Each row has a name. Each piece below is followed by the name of the row it came from, unless a question asks for something else. Each question is about the rows just above it. Places in a row count from 0.

J194: 7, -2, 14, 7, 1, 7, -22, 7, 10
J726: -5, 13, -9, -4, 13, -5, 19, -3, -9
J617: -8, -20, -45, -8, -8, -45, -45, -45, -8
J897: -5, 14, -8, -3, 15, -4, 19, -1, -10
J388: -9, 26, -2, 2, 28, 19, 7, 7, -17
J988: 46, 3, 25, 51, 3, -21, -23, -1, 19
J364: 4, -5, -20, -17, -7, -35, 34, -25, -1
J625: 13, 1, -47, -13, 3, 21, 0, 14, 1
J123: -7, 21, -5, 0, 21, 11, 12, -46, -13
J217: 18, -5, -4, 5, -1, -10, -18, 15, 5
The value that J194 holds more than once: : 7
Places of -45 in row J617: : 2 5 6 7

J638: 41, -2, 55, -26, -2, -2, 5
J822: 22, 22, 22, 22, -20, 29, 22
J181: 0, -2, 0, 0, -1, 0, -1
J351: 34, 17, 5, -24, -4, 26, -33
J48: -31, 18, -8, 46, -36, 29, 52
J964: -15, 9, -31, -16, 10, -26, -23
J302: 12, -1, -2, -11, 12, -1, 1
J315: 1, -1, 1, -1, 1, -1, -2
J795: -20, 17, -37, -32, 17, -51, -48
J209: -24, 5, -3, 26, -33, 17, 34
Which row holds these entries in another order? 34, -24, 5, -3, 26, -33, 17 : J209
asked: -20, 17, -37, -32, 17, -51, -48 : J795
The value that J822 holds more than once: : 22
The value that J795 holds more than once: : 17

J531: 12, 22, 1, -17, -9, -18, -13, 6, -17
J524: -8, 18, -18, 10, 15, 10, -5, 16, 10
J380: 17, -7, -1, -12, 9, -11, -15, -10, -13
J12: -15, -4, -34, 23, -10, 8, 20, -41, -34
J583: 48, 33, -42, 11, 21, -10, 14, -62, -35
J483: 25, 13, -30, 0, 25, -4, -23, -12, -17
J20: 6, -22, -1, 11, 13, -4, -1, 23, 16
J442: -41, -26, 39, -32, 8, 9, -40, 28, 1
J105: -1, 6, 6, 6, 13, 6, 6, 6, 23
J164: -15, -19, 7, 7, -5, 16, 12, -12, 7
J981: 22, 30, 0, 30, -12, 12, 24, 0, -14
J952: 13, 20, 6, -12, -1, 15, 10, -50, -22
16, 6, -22, -1, 11, 13, -4, -1, 23 is which row reordered? : J20
At which places does J981 hold 0? : 2 7
Repeated in J20: : -1
Places of -32 in row J442: : 3
The value that J105 holds more than once: : 6
Which value appears more than once in J483? : 25

J298: 10, -1, -1, 20, 14, -11, -5, -1, -11, -38, -1, 11
J138: -1, 10, -31, -2, 7, 7, -61, -14, 1, 32, -12, 12
J140: 0, 0, -35, -7, 16, 8, -35, -16, -6, 26, -2, 19
J112: -11, -38, -5, 10, -1, 14, -1, 11, -1, -1, -11, 21
J827: 10, -4, -9, 20, 14, -11, -5, 10, -39, -62, 1, 16
Every place of -1 in J298: : 1 2 7 10
Repeated in J138: : 7
Every place of -1 in J112: : 4 6 8 9
Every place of -9 in J827: : 2
Which row holds these entries in another order? 11, -1, -38, -11, -1, -5, -11, 14, 20, -1, -1, 10 : J298
The row with 10, -1, -1, 20, 14, -11, -5, -1, -11, -38, -1, 11 is : J298
0, 26, 16, 0, -6, -16, -7, -35, -35, -2, 8, 19 is which row reordered? : J140

J550: -9, 3, -21, -1, -17, -4, 4, 4
J145: 35, 7, -17, -17, -17, 23, -4, 4
J477: 13, 8, -5, -13, -12, -6, 1, 18
J718: -2, -17, 4, -21, -4, 4, -9, 3
J702: -9, 26, -7, -14, 8, -13, -14, 25
J465: 13, -3, 4, 6, -5, -1, 2, 17
J500: 10, 8, -9, -7, 1, -1, -12, 5
Places of -14 in row J702: : 3 6
Put -17, -17, -17, -4, 4, 7, 23, 35 back in order: which row is it? : J145
The value that J145 holds more than once: : -17
Which row holds these entries in another order? -21, -17, -9, -4, -2, 3, 4, 4 : J718

